Here is a tiny trained network, its code and every weight. The questions are about switching its units off for an input and a class, where a switched-off unit gives its printed mean instead of its output.

import numpy as np


def w(rows, s, z=0):
    codes = np.array(rows[::2]) - 128.0
    scale = np.full(codes.shape[1], s)
    scale[-1] = z or s
    return codes * scale


def f(y):
    return np.maximum(y, 0)


def log_softmax(a):
    a = a - a.max(-1, keepdims=True)
    return a - np.log(np.exp(a).sum(-1, keepdims=True))


def net(x, mask):
    res = np.array(x, float).reshape(1, 4) / 4 @ E
    y = f(res @ A[0][:, :-1].T + A[0][:, -1])
    res = res + np.where(mask, y, B[0][:, -1]) @ B[0][:, :-1]
    return log_softmax(res[-1] @ U[:, :-1].T + U[:, -1])


A, B = {}, {}
E = w([
[140,2,183,64],'x0',
[51,109,107,79],'x1',
[166,70,47,116],'x2',
[55,94,124,245],'x3',
],0.009)
A[0] = w([
[169,133,169,59,33],'N1',
[114,55,199,143,122],'N2',
[58,160,162,90,107],'N3',
[108,140,180,108,2],'N4',
[181,176,152,41,27],'N5',
[130,191,83,159,38],'N6',
[96,142,250,119,161],'N7',
[214,83,197,132,114],'N8',
[78,110,60,100,198],'N9',
[154,68,36,114,118],'N10',
[146,166,187,119,75],'N11',
[93,35,167,204,78],'N12',
[161,217,136,154,126],'N13',
[98,74,132,185,136],'N14',
[186,149,105,75,41],'N15',
],0.013,0.0048)
B[0] = w([
[7,188,104,140,221],'N1',
[113,178,56,82,242],'N2',
[177,102,22,188,200],'N3',
[170,60,17,127,149],'N4',
[71,232,187,196,252],'N5',
[61,103,54,55,200],'N6',
[192,24,101,179,254],'N7',
[146,109,1,78,249],'N8',
[220,87,146,106,213],'N9',
[144,64,99,228,223],'N10',
[148,109,117,195,188],'N11',
[111,192,100,132,246],'N12',
[149,74,42,84,248],'N13',
[58,223,173,133,217],'N14',
[120,180,116,187,204],'N15',
],0.0098,0.0073)
U = w([
[145,110,120,135,254],'0',
[164,72,118,225,49],'1',
[35,186,171,149,111],'2',
[82,106,83,10,18],'3',
[188,117,179,92,171],'4',
],0.013,0.0095)

Each question gives the input, the list of numbers given to net, and the class t.
The units are the neurons (one row each of A and B). Each row of codes is followed by its name. A weight is (code - 128) times the scale printed after its matrix; where a second scale follows, it is the last column's (A, B and U).
mask holds one flag per neuron, in row order. A switched-off neuron (its flag False) gives its mean, the last column of its row in B, instead of its output. The means were averaged over made-up inputs and are rounded, as every weight is.
A unit's drop is (log p(t) with every unit on - log p(t) with that unit switched off) / (log p(t) with every unit on - log p(t) with every unit switched off).
The circuit of an input: a set's keep is (log p(t) with only the set's units on - log p(t) with every unit switched off) / (log p(t) with every unit on - log p(t) with every unit switched off). Starting from the 12 units with the biggest drops (on a tie, the unit counted first), units are removed one at a time, each time the one whose removal leaves the highest keep (on an exact tie, the one counted first), for as long as the keep stays at least 0.8.
units of the circuit, in order: the units of the circuit, biggest drop first
unit that matters most: the unit with the biggest drop
k most important neurons: the k neurons with the biggest drops, biggest first
drop when u is switched off: that unit's drop, to one decimal
input [-5,-1,3,0], class 3: units of the circuit, in order : [N6, N5]
input [-3,-4,-8,4], class 1: unit that matters most : N7
input [8,-4,-6,5], class 3: 2 most important neurons : [N2, N8]
input [-6,4,-8,-1], class 1: 2 most important neurons : [N3, N7]
input [6,7,2,-7], class 0: 3 most important neurons : [N9, N14, N10]
input [-7,2,1,6], class 3: 2 most important neurons : [N6, N5]
input [-8,-4,5,-3], class 3: 3 most important neurons : [N6, N13, N7]
input [-1,4,5,0], class 1: 2 most important neurons : [N10, N2]
input [-7,-4,-5,-1], class 3: units of the circuit, in order : [N6, N13]
input [2,-3,5,-5], class 1: 2 most important neurons : [N10, N14]
input [5,3,-6,-4], class 1: 2 most important neurons : [N7, N3]
input [0,-8,-6,8], class 0: 2 most important neurons : [N7, N5]
input [-6,-1,-2,-6], class 2: 3 most important neurons : [N5, N8, N7]
input [6,1,5,8], class 2: units of the circuit, in order : [N14]
input [-6,-2,2,-5], class 3: 2 most important neurons : [N13, N6]
input [1,0,-5,-8], class 2: 2 most important neurons : [N5, N1]
input [-6,-3,5,3], class 3: 2 most important neurons : [N6, N7]
input [3,3,-8,4], class 1: 2 most important neurons : [N7, N3]
input [-7,-6,4,-2], class 3: 2 most important neurons : [N6, N13]
input [-7,5,8,-7], class 1: unit that matters most : N10
input [-1,-2,-4,8], class 2: drop when N14 is switched off : 0.4
input [-4,-1,3,2], class 3: drop when N15 is switched off : 0.2
input [-3,8,6,-8], class 0: drop when N12 is switched off : 0.1
input [-8,-3,4,3], class 3: drop when N6 is switched off : 0.4
